(in the rows, 128 means zero)
Facts:
k10	ρ	k299; k110	ρ	k867; k115	ρ	k882; k142	ρ	k754
k146	ρ	k484; k169	ρ	k263; k179	ρ	k687; k184	ρ	k269
k19	ρ	k26; k190	ρ	k511; k193	ρ	k923; k195	ρ	k616
k196	ρ	k68; k200	ρ	k382; k201	ρ	k999; k206	ρ	k994
k221	ρ	k427; k250	ρ	k492; k256	ρ	k650; k260	ρ	k375
k286	ρ	k367; k295	ρ	k190; k299	ρ	k981; k304	ρ	k947
k341	ρ	k525; k342	ρ	k801; k359	ρ	k557; k360	ρ	k193
k361	ρ	k589; k367	ρ	k919; k375	ρ	k751; k382	ρ	k73
k398	ρ	k549; k405	ρ	k594; k414	ρ	k904; k418	ρ	k451
k422	ρ	k803; k427	ρ	k405; k430	ρ	k569; k440	ρ	k518
k441	ρ	k169; k442	ρ	k978; k448	ρ	k42; k451	ρ	k971
k453	ρ	k422; k463	ρ	k556; k484	ρ	k997; k492	ρ	k430
k511	ρ	k625; k512	ρ	k913; k518	ρ	k865; k525	ρ	k963
k548	ρ	k142; k549	ρ	k853; k556	ρ	k342; k557	ρ	k929
k56	ρ	k644; k569	ρ	k682; k579	ρ	k7; k589	ρ	k512
k593	ρ	k680; k594	ρ	k886; k599	ρ	k773; k616	ρ	k201
k625	ρ	k97; k631	ρ	k250; k643	ρ	k453; k644	ρ	k304
k646	ρ	k697; k650	ρ	k195; k651	ρ	k286; k665	ρ	k965
k68	ρ	k917; k680	ρ	k520; k682	ρ	k651; k687	ρ	k184
k697	ρ	k714; k698	ρ	k643; k702	ρ	k146; k714	ρ	k206
k727	ρ	k179; k73	ρ	k920; k751	ρ	k941; k754	ρ	k10
k76	ρ	k414; k773	ρ	k793; k790	ρ	k441; k793	ρ	k790
k796	ρ	k448; k803	ρ	k930; k83	ρ	k135; k853	ρ	k196
k864	ρ	k548; k865	ρ	k665; k867	ρ	k745; k882	ρ	k593
k886	ρ	k727; k904	ρ	k260; k913	ρ	k966; k919	ρ	k418
k920	ρ	k646; k923	ρ	k295; k929	ρ	k631; k930	ρ	k579
k947	ρ	k41; k95	ρ	k359; k965	ρ	k230; k966	ρ	k463
k97	ρ	k599; k971	ρ	k115; k978	ρ	k361; k981	ρ	k95
k992	ρ	k698; k994	ρ	k423; k997	ρ	k796; k999	ρ	k83
k110	μ	k599; k115	μ	k453; k146	μ	k341; k19	μ	k886
k196	μ	k917; k200	μ	k221; k221	μ	k557; k250	μ	k42
k269	μ	k865; k286	μ	k115; k299	μ	k556; k341	μ	k994
k360	μ	k697; k367	μ	k981; k382	μ	k702; k39	μ	k643
k42	μ	k687; k430	μ	k73; k441	μ	k442; k442	μ	k451
k451	μ	k864; k453	μ	k754; k464	μ	k360; k492	μ	k299
k511	μ	k19; k518	μ	k941; k548	μ	k511; k549	μ	k200
k556	μ	k441; k557	μ	k492; k589	μ	k714; k599	μ	k484
k643	μ	k83; k644	μ	k68; k646	μ	k464; k665	μ	k430
k682	μ	k904; k702	μ	k549; k714	μ	k992; k73	μ	k250
k745	μ	k594; k754	μ	k745; k755	μ	k919; k769	μ	k518
k790	μ	k367; k817	μ	k39; k83	μ	k146; k864	μ	k769
k865	μ	k382; k904	μ	k947; k919	μ	k195; k923	μ	k110
k941	μ	k548; k947	μ	k978; k95	μ	k971; k97	μ	k790
k971	μ	k923; k978	μ	k646; k992	μ	k142; k142	Ω	k463
k146	Ω	k405; k169	Ω	k801; k179	Ω	k754; k196	Ω	k7
k200	Ω	k796; k206	Ω	k73; k359	Ω	k430; k382	Ω	k525
k430	Ω	k441; k440	Ω	k169; k441	Ω	k625; k442	Ω	k702
k451	Ω	k589; k453	Ω	k978; k458	Ω	k920; k463	Ω	k221
k464	Ω	k650; k512	Ω	k97; k524	Ω	k56; k525	Ω	k697
k550	Ω	k458; k56	Ω	k646; k625	Ω	k26; k631	Ω	k518
k646	Ω	k440; k650	Ω	k451; k651	Ω	k142; k665	Ω	k422
k68	Ω	k464; k680	Ω	k817; k697	Ω	k179; k7	Ω	k983
k702	Ω	k665; k73	Ω	k992; k745	Ω	k269; k751	Ω	k414
k754	Ω	k886; k790	Ω	k83; k796	Ω	k751; k801	Ω	k68
k83	Ω	k201; k865	Ω	k200; k886	Ω	k790; k97	Ω	k550
k983	Ω	k524; k992	Ω	k997; k997	Ω	k359

Known rows:
[128 137 133 142 123 108 164 116 107 126 180 138 122 139 171 153 141 133
 106 108 139 168 127 128 118 205 138 121 133  72 143 139 140 126 109 116
 187  99 119 142 110 178 139 139 170 145 153 149]: k702
[124 107 114 141 120 111 173 114 101 124 138 123 117 124 195 120 162 135
  87 153 147 117 131 125 115 129 148 138 146  70 177 128 130 135  89 112
 143  74 138 123 124 181 134 111 139 142 155 151]: k360
[129 123 125 141 122 116 195 115  98 123 124 132 130 124 162 131 151 134
  82 134 171 116 130 135 114 139 148 120 134  79 148 121 128 149 100 114
 156  73 113 123 123 187 136 119 140 168 157 146]: k19
[142 122 115 143 120 118 176 114 100 142 157 140 130 136 164 132 148 148
  94 146 139 119 125 127 115 139 151 125 135  81 178 115 130 128 102 112
 155  75 122 125 124 184 154 125 152 192 168 149]: k95
[124 106 110 138 123 122 174 113 104 125 153 124 114 125 221 115 191 133
  89 173 155 118 151 123 123 119 145 154 155  72 186 126 132 139  89 115
 142  69 148 125 142 178 135 108 138 141 155 181]: k978
[124 136 190 139 118 124 177 171 106 125 102 124 122 126 173 118 181 133
 125 110 135 163 123 128 128 106 153 116 136  71 140 133 130 112 122 116
 135  72 160 136 110 178 154 108 164 141 155 150]: k440
[134 116 112 146 121 135 165 121 101 125  99 135 130 131 165 120 149 132
  97 120 138 129 127 130 128 106 139 120 139  70 136 125 132 110 115 115
 135  76 135 136 111 190 133 109 138 142 156 150]: k195
[131 116 110 145 120 135 166 121  99 126  99 133 130 130 165 120 149 132
  97 119 138 133 127 128 130 107 140 117 140  68 137 126 131 109 115 115
 135  74 134 136 111 193 134 110 137 145 154 148]: k698
[131 117 111 147 120 137 164 121 102 125  98 133 130 133 165 120 151 134
 102 120 136 128 125 128 128 106 140 119 141  69 136 126 131 110 114 116
 136  75 132 131 112 193 134 109 137 142 155 149]: k256
[128 106 116 148 120 139 174 114  99 128  99 123 120 125 164 121 164 133
 116 112 136 139 125 128 123 108 141 119 142  71 137 121 129 108 123 111
 145  74 140 124 109 208 131 124 137 139 157 147]: k793
[127 114 114 145 119 120 166 117  99 124  99 144 137 129 169 118 143 133
  83 122 138 127 126 131 123 105 141 117 146  71 135 126 136 109 106 113
 136  74 135 139 112 185 133 110 138 145 155 148]: k594
[165 119 113 150 122 124 163 152 107 121 110 123 119 126 160 124 145 132
 102 110 143 164 125 127 122 114 136 121 137  78 135 137 130 110  96 122
 150  76 125 170 110 205 135 105 136 149 155 167]: k751
[122 126 131 142 123 114 165 158 113 124 101 122 118 123 170 124 145 140
 123 116 140 126 124 128 130 111 137 119 135  73 135 113 138 108 122 132
 142 114 114 154 107 180 132 107 146 144 169 150]: k525
[129 136 109 143 127 171 174 148 101 135 102 144 121 132 165 116 197 133
 110 120 137 131 137 132 157 105 140 119 134  68 135 123 130 118 137 122
 148  70 124 161 130 184 139 107 137 140 155 153]: k913
[124 114 111 141 119 132 166 126 101 125 100 135 130 128 166 120 146 133
  99 128 137 122 126 131 126 108 140 120 140  68 136 121 132 109 119 116
 135  74 128 137 111 192 132 108 136 142 156 146]: k201
[124 121 130 143 120 111 203 114 101 122 135 132 133 126 164 132 150 146
  83 124 155 118 139 125 122 166 141 122 132  72 145 121 140 164  89 115
 165  75 123 123 125 181 135 136 137 183 155 147]: k39
[133 109 136 163 120 132 187 135 108 126  97 138 125 137 166 129 170 140
 114 114 140 139 127 126 143 121 138 120 134  70 137 140 135 126 108 124
 134  76 131 130 112 193 134 110 136 156 162 149]: k41
[126 108 137 142 123 110 193 113 103 124 119 141 121 124 165 141 156 137
  95 134 168 118 131 126 124 166 143 125 134  71 158 142 132 156  92 116
 146  72 121 124 126 181 135 124 138 168 157 145]: k755

Rows:
No name comes twice in this set of rows, the named rows included.
[124 132 110 140 121 131 194 113 100 131 149 140 117 125 168 121 178 133
  97 134 159 122 146 132 138 143 146 132 133  71 146 133 129 154 112 114
 168  70 113 137 145 180 155 109 154 140 153 148] : k589
[134 129 112 142 118 112 164 114 106 131 153 122 134 130 161 129 144 160
  90 142 138 117 125 127 116 134 154 131 133  82 173 111 131 159  97 111
 164  76 127 121 126 184 143 134 158 173 170 146] : k250
[126 106 119 142 123 112 190 111 100 127 154 124 119 124 164 122 156 135
  97 120 141 120 125 127 113 147 149 136 136  78 150 115 129 134 106 110
 172  75 130 120 110 199 133 153 156 142 155 145] : k599
[123 108 118 140 122 111 186 113  99 126 151 125 122 124 163 120 147 132
  85 127 144 120 128 126 114 150 146 125 134  76 152 114 131 141  97 111
 171  70 128 122 113 187 135 141 153 143 155 145] : k923
[124 109 120 142 122 110 175 111  99 124 129 149 127 125 172 122 143 132
  81 141 155 117 137 128 113 154 144 118 137  72 159 132 136 124  92 111
 151  72 119 124 121 181 135 119 138 161 154 145] : k714
[123 132 175 140 116 120 207 149 105 134 107 121 119 125 174 121 173 135
 146 109 135 168 125 129 141 107 149 117 136  71 137 139 128 116 119 114
 134  72 152 135 109 180 145 109 167 142 156 151] : k169
[124 131 135 140 117 112 177 118 127 120 102 122 116 121 164 183 142 133
 110 136 202 139 127 164 115 118 176 126 145  96 168 185 125 175  91 108
 135  76 108 124 120 191 135 104 147 141 154 148] : k451
[137 129 142 145 121 119 166 129  99 124  99 125 128 123 171 120 145 134
 106 111 137 140 127 127 140 108 139 119 152  70 134 137 132 105 101 115
 138  89 141 159 109 180 135 107 141 143 154 149] : k206
[174 116 119 162 126 119 162 169 116 121 111 122 117 126 164 137 158 133
 109 109 159 182 124 127 133 132 137 122 137  83 137 150 132 111  92 142
 148  79 120 175 111 206 132 104 133 171 155 174] : k550
[139 129 110 151 119 142 162 129 122 126  99 123 135 138 164 121 145 150
 106 125 136 123 125 126 121 106 142 120 137  71 148 115 131 137 118 114
 136  80 138 124 112 199 133 108 140 142 166 150] : k569
[127 110 115 144 121 112 172 113 101 125 126 138 121 124 163 128 147 133
  84 136 149 120 128 128 114 140 148 119 135  70 159 130 130 136  98 111
 153  75 122 125 120 181 136 122 144 145 155 148] : k644
[145 109 159 140 120 118 165 135 101 121 128 146 115 122 166 164 154 131
 102 140 228 141 124 154 115 157 171 124 149  92 181 179 128 128  97 112
 134  74 111 145 116 178 151 107 146 143 154 150] : k442

Now the same things, written a new way:
Known rows:
[ 78 178 136 167  94 125  84 158 154 170 201 153  75  38  86 198  80  75
  73 153  78 186 187 190 136 195 103 181  72 173  85 146  85  62 135  71
 163 151  76 107 124  92 130]: k518
[ 74 167 130 151  83  85  71 177 144 168 204 156 115  37  85 198  80  78
  82 153  72 187 190 193 159 186  98 187  72 169 111 156  85  66 109  75
 165 179  70 126 155  88 122]: k941
[ 77 172 138 170  85 124  72 141 121 168 199 154 100  36  86 197  82  74
  78 151  73 187 189 188 102 186 111 186  71 168  89 153  81  74  96  78
 163 179  76 133 136  90 157]: k548
[170 155 114 129 131 183 147 122 122 102 143 149 167 140 169  94 157 140
  97 123 130 152 120 158  77 105 114  91  92  98 123 146 129 139 126 171
 121 126  94 109 103 174 150]: k631
[139 141 135 142 133 175 168 105 111  98 142 134 150 152 159 104 149 131
 100 124 151 132 125 126 106 116 101  95 142 143 117 142 114 144 129 145
 118 102 116 112 132 161 146]: k142
[135 121 147 137 137 169 164 125 114 102 130 129 153 146 150  95 137 119
 113 126 145 126 102 116 125 134 104  91 148 141 114 140 128 151 145 139
 133 102 133 111 139 133 135]: k796
[182 127 143 118 116  71  87 177 181 168  99 154  96  39  88 122  79  81
  76 151  57 108 194 193 136 195 190 158  66 176  83 150  87  61 179 149
  90  93  97 107 115  92  81]: k451
[160 106 135 110 147 151 136 151 125 102  81 133 170 129 152  95  99 110
 139 126 154 126  82 119 138 175 119 104 127 120 101 158 156 153 157 152
 146  97 135 120 103 108 131]: k418
[180  87 158 133 165  70  76  86 159 167  77 145 141  68  97 132 142 102
  83 124  76 108 193 142 161 163 192 188 124 131  88  90  82  64 126 162
  91  92 169 157 158 108  82]: k589
[ 77 110 126 133 100  75  71 137 136 166  92 126  76 146 109 192 124 127
 152 132  95 116  97 104  78 101 125 131 107  78 105  82 106 135  92  86
 137 141 113 144 131 123 143]: k599
[104 101 144 134 112 122 136 141 154 110 153 113 136 159 172 127 135 129
  97 114 104 121  83 118  81 121 101  83 148 100  96 109 132 151 130 117
 135  89 134  92 144 163 125]: k773
[127 113 147 138 138 167 163 117 116 105 126 123 165 151 154  97 138 118
 112 124 143 131 108 113 119 135 104  97 152 139 104 146 106 148 138 138
 131 102 132 120 140 147 141]: k484
[185  91 108  91 133  72 129 155 155 112 194  90 173 165  99 143 150 156
  92  93 124 113 194 175 168 139 148 181 163  98  84 166  91  68 161 180
 106  93 117 102 165 190  96]: k801
[114 164  86  90 105 173  82  81 181 166 107  87 175 164 146  85  85 168
  88 147  59 133 181  85  98  99 190 169 145 173  94 149 113 113  95 126
 112 182 126 162  92 174  83]: k196
[140 115 141 130 135 161 158 125 122 101 138 123 161 151 156  99 136 124
 112 124 142 129 106 122 130 131 102  97 144 137 114 141 128 148 144 140
 128 102 131 114 142 138 131]: k965
[156 109 142 118 144 153 151 138 124 103  95 125 170 139 149  95 107 111
 129 129 146 126  91 118 135 163 113  96 142 138 101 154 143 151 156 150
 142  99 139 115 126 117 130]: k882
[151 112 141 123 144 154 153 138 121 103 107 125 169 144 150  92 113 116
 125 127 147 126  94 117 133 156 108  96 144 138 105 155 135 151 152 145
 137  99 139 114 123 122 129]: k593
[133 171 123 147 136 186 162 107 105 100 156 164 122 136 166 116 157 133
  98 123 162 142 113 149  85 104  99  93 110 118 163 123 126 144 127 145
 122 107  96 102  96 155 163]: k359

Rows:
No name comes twice in this set of rows, the named rows included.
[185 143  82  87 121 107 182 153 180 170  72  87  69 171  95  95  83 169
 177  57 182  99 181  82 159 122 189 178 117  70  86 162  82  65  90  70
 140 180 154 164 154 194  87] : k646
[122 119 144 137 146 155 172  98 110 104 123 122 150 144 144 103 121 113
 109 120 168 112 116 107 147 144 103 107 160 165 112 142 119 149 154 116
 123  93 141 112 135 130 131] : k422
[ 91 150 125 132 125 101  93 124 115 157  84 131  78 127  93 166 117 121
 156 141 135 112 136 112 124 114 142 157 107 117 136 105 113 120 101 106
 126 162 118 155 116 104 142] : k665
[ 77 164 114 118 166 130 175  93 108  97 109 158  84  80 182 153 145 131
  95  69 169 101 136  93 170 181 100 129 168 167 117 154 123 157 149  90
 136  89 154  86  78  92 150] : k201
[ 77 172 106 121 133  77  74 135 133 157  80 159  72  87 122 196 130 141
 156 104 116  98 124  99 133 132 112 147 154  97 134  89 126 141  94  77
 142 131 130 123  73  91 149] : k790
[160 116 147 131 130 163 155 155 127 101 130 128 165 153 151  89 136 127
 130 133 119 144  94 139 112 136 115  87 133 125 111 150 141 148 138 163
 144 126 133 121 140 126 127] : k680
[ 79 170 116 154 111 106  85 104 102 154  81 166  71 122  97 189 148 118
 169 142 157 134 133 109  95  99 124 177  87  93 175  92 103 124  89  90
 128 179  89 160  94 100 163] : k754
[ 84 161  99 121 120 109  65 105 102 152  74 168  79  77  88 191  91 102
 171 146 176 132  95 108 104 101 125 183  68  74 187  79 121 130  95  83
 135 158  91 160  78 100 161] : k430
[146 114  83  90 105 163 124  79 182 169 202  84 176 164 185  84  87 168
  81 130  65 153 179  90 158  97 116 175 165 168 113 161 141 138 107 109
 115 170 148 135 133 178  80] : k7
[109 173  99 132 119 125  93  92 111 143  97 144  78 128 101 183 146 137
 130 138 146 123 175 132  88  98 136 173  85 110 142 106 104  86  93 124
 107 169  87 149  92 143 154] : k95
[148 112  86  89 108 160 127  83 181 168 200  82 177 167 181  87  89 166
  78 122  74 145 184  88 161  97 119 174 165 168 104 167 143 135 116 121
 135 167 143 129 141 188  82] : k983
[116 120 137 131 146 160 167 103 111 101 129 130 146 135 151 111 122 113
 104 113 163 111 109 107 144 142 101 107 158 148 113 136 118 151 156 119
 123  90 138 106 130 131 137] : k414
[142 129 161 169 112 179 177 132 104 100 127 135 138 163 115  88 132  99
 150 149 162 148  79 134  91 124 100  82 123 164 152 134 159 154 140 125
 141 126 133 136 151 127 139] : k179
[181  91 104  88 121  70 178 174 175 170  73 176  70 169 111 105 126 168
 172  61 179  92 186  89 159 153 184 186  76  69  87 134  78  61  95  67
  92 178 171 167 163 187  84] : k464
[ 75 149 139 168  80  84  64 156 148 169 196 136  86  57  91 199  84  79
  85 145  65 185 159 167  75 172 109 170  75 130  90 118  84  97  92  74
 162 163  73 122 141  89 148] : k511

The same things again, as new rows of numbers:
Known rows:
[ 89 142 197 114 126 103 134 114 101 106 152 115  97 104 146]: k643
[ 97 169 181 146 105 120 110 106 115  72 135 162 130  99 151]: k206
[ 94 119 193 139 115 145  95 130 138  85 142 161  79  83 134]: k512
[ 75 128 185 152 150 130 145 124 122  85 147 153 105 100 128]: k920
[ 91 175 202 145 123 130 122 150  90  66 157 149 120 105 145]: k418
[ 89 158 188 104 130 105 106 103  90 118 179 122  96  99 162]: k146
[ 68 113 228 124 171 125 118 139 169  87 173 156  80 103 148]: k463
[106 138 195 111 122 103 139 114 105 110 165 135  83 109 127]: k464
[ 78 157 177 152 155 133 130 125 108  71 156 131  99 127 140]: k201
[ 85 159 173 151 135 126 122 104 119  62 150 132 115 109 143]: k886
[ 85 147 177 144 145 119 128 114 126  72 145 150 113 101 137]: k994
[ 83 120 180 141 151 144 109 133 133  82 160 146  71  96 137]: k342
[ 95 132 184 118 118 124 135 114  94 109 161 122  88  98 136]: k110
[ 90 149 164 165 140 130 133 131 104  79 158 150  99 117 121]: k422
[ 75 149 183 109 128 140 130 116 112 109 161  90  98 131 141]: k790
[ 89 147 193 115 127  98 131 129 113 110 158 107 101 112 145]: k341
[ 74 157 181 129 130 131 136 123 123  88 147 171 105 113 165]: k10
[ 70 160 184 143 135 144 123 130 129  95 148 149 113 124 127]: k793

Rows:
No name comes twice in this set of rows, the named rows included.
[ 90 152 180 174 112 111 155 154  89 101 209 110 102 110 133] : k451

